m =
139  134  118  145
126  124  139  125
136  130  126  130
141  134  123  135
139  136  132  129
128  120  129  126
109  134  135  112
125  122  138  116
111  129  124  121
138  134  124  134
124  133  130  127
119  117  142  106
123  128  135  120
116  126  124  120
122  136  126  122
120  135  129  129
Rows and columns are counted from 0.
row 0 col 0 = 139
row 5 col 3 = 126
row 0 col 2 = 118
row 8 col 1 = 129
row 13 col 3 = 120
row 10 col 2 = 130
row 11 col 1 = 117
row 7 col 0 = 125
row 1 col 2 = 139
row 1 col 0 = 126
row 11 col 0 = 119
row 2 col 2 = 126
row 7 col 1 = 122
row 14 col 0 = 122
row 8 col 2 = 124
row 4 col 3 = 129
row 15 col 1 = 135
row 15 col 2 = 129

data =
128  126  126  130  128  122
115  131  114  105  114  115
141  138  130  127  121  113
129  124  130  129  123  127
147  153  135  119  103  112
138  125  141  149  131  130
113  125  118  112  126  140
data[0, -6] => 128
data[:, -4] => [126, 114, 130, 130, 135, 141, 118]
data[-4, 1] => 124
data[1, 5] => 115
data[2, 4] => 121
data[-6] => [115, 131, 114, 105, 114, 115]
data[5, -5] => 125
data[-1, -2] => 126
data[:, -3] => [130, 105, 127, 129, 119, 149, 112]
data[-5, 2] => 130
data[-4, -4] => 130
data[4, 0] => 147
data[-5, -5] => 138
data[1, 4] => 114

B = [113 137 136 114 154 121 143 143 137 136 142 146 128 139 132 132]
B[0] = 113
B[10] = 142
B[14] = 132
B[8] = 137
B[15] = 132
B[7] = 143

a = [113 146 151 128 104 104 143 150 143 153 153]
a[0] = 113
a[5] = 104

grid = [144 113 141 147 150]
grid[0]	144
grid[1]	113
grid[4]	150

X =
array([[132, 132, 123, 133, 122, 129, 134, 117, 129, 131],
       [131, 129, 126, 130, 129, 124, 131, 126, 126, 129],
       [134, 128, 130, 127, 134, 115, 128, 127, 126, 127],
       [119, 122, 139, 112, 139, 119, 118, 144, 128, 121],
       [128, 128, 126, 129, 130, 127, 129, 129, 124, 130],
       [130, 129, 127, 132, 130, 124, 126, 129, 123, 127],
       [128, 130, 128, 128, 121, 129, 124, 133, 133, 120],
       [113, 118, 146, 101, 143, 115, 112, 156, 132, 114]])
X[-8,-10] -> 132
X[-8,-7] -> 133
X[-1,-8] -> 146
X[-2] -> [128, 130, 128, 128, 121, 129, 124, 133, 133, 120]
X[6,5] -> 129
X[4] -> [128, 128, 126, 129, 130, 127, 129, 129, 124, 130]
X[4,-3] -> 129
X[6,7] -> 133
X[-7,-1] -> 129
X[-8,5] -> 129
X[0,-8] -> 123
X[2,-2] -> 126
X[:, -5] -> [129, 124, 115, 119, 127, 124, 129, 115]
X[-5,-10] -> 119
X[-4,-8] -> 126
X[2] -> [134, 128, 130, 127, 134, 115, 128, 127, 126, 127]
X[-8,1] -> 132
X[-1,-10] -> 113
X[-5,-9] -> 122
X[:, 0] -> [132, 131, 134, 119, 128, 130, 128, 113]
X[-1,-3] -> 156
X[7] -> [113, 118, 146, 101, 143, 115, 112, 156, 132, 114]
X[3] -> [119, 122, 139, 112, 139, 119, 118, 144, 128, 121]
X[:, 7] -> [117, 126, 127, 144, 129, 129, 133, 156]
X[4,9] -> 130
X[-2,-10] -> 128
X[7,-5] -> 115
X[5,-5] -> 124
X[:, 3] -> [133, 130, 127, 112, 129, 132, 128, 101]
X[:, -1] -> [131, 129, 127, 121, 130, 127, 120, 114]

M =
[[129 128 119 133 121]
 [127 133 128 127 129]
 [137 119 131 130 121]
 [107 141 117 115 151]
 [136 125 127 127 125]
 [130 129 124 130 126]
 [132 121 129 127 127]
 [107 141 117 115 151]
 [129 125 128 127 129]
 [132 126 125 133 121]
 [133 123 127 136 116]
 [105 142 116 114 151]
 [137 125 126 126 125]
 [130 128 129 130 126]
 [130 128 130 130 124]
 [132 126 125 133 121]]
Indices start at 0.
row 0 col 0 => 129
row 6 col 2 => 129
row 1 col 4 => 129
row 1 col 1 => 133
row 9 col 3 => 133
row 10 col 3 => 136
row 5 col 0 => 130
row 5 col 1 => 129
row 14 col 3 => 130
row 1 col 0 => 127
row 13 col 1 => 128
row 11 col 4 => 151
row 10 col 4 => 116
row 7 col 3 => 115
row 7 col 1 => 141
row 3 col 0 => 107
row 7 col 0 => 107
row 10 col 2 => 127
row 3 col 1 => 141
row 8 col 2 => 128
row 0 col 3 => 133
row 6 col 0 => 132
row 12 col 0 => 137
row 8 col 3 => 127
row 14 col 1 => 128
row 8 col 1 => 125
row 7 col 4 => 151
row 1 col 3 => 127
row 0 col 2 => 119
row 13 col 4 => 126
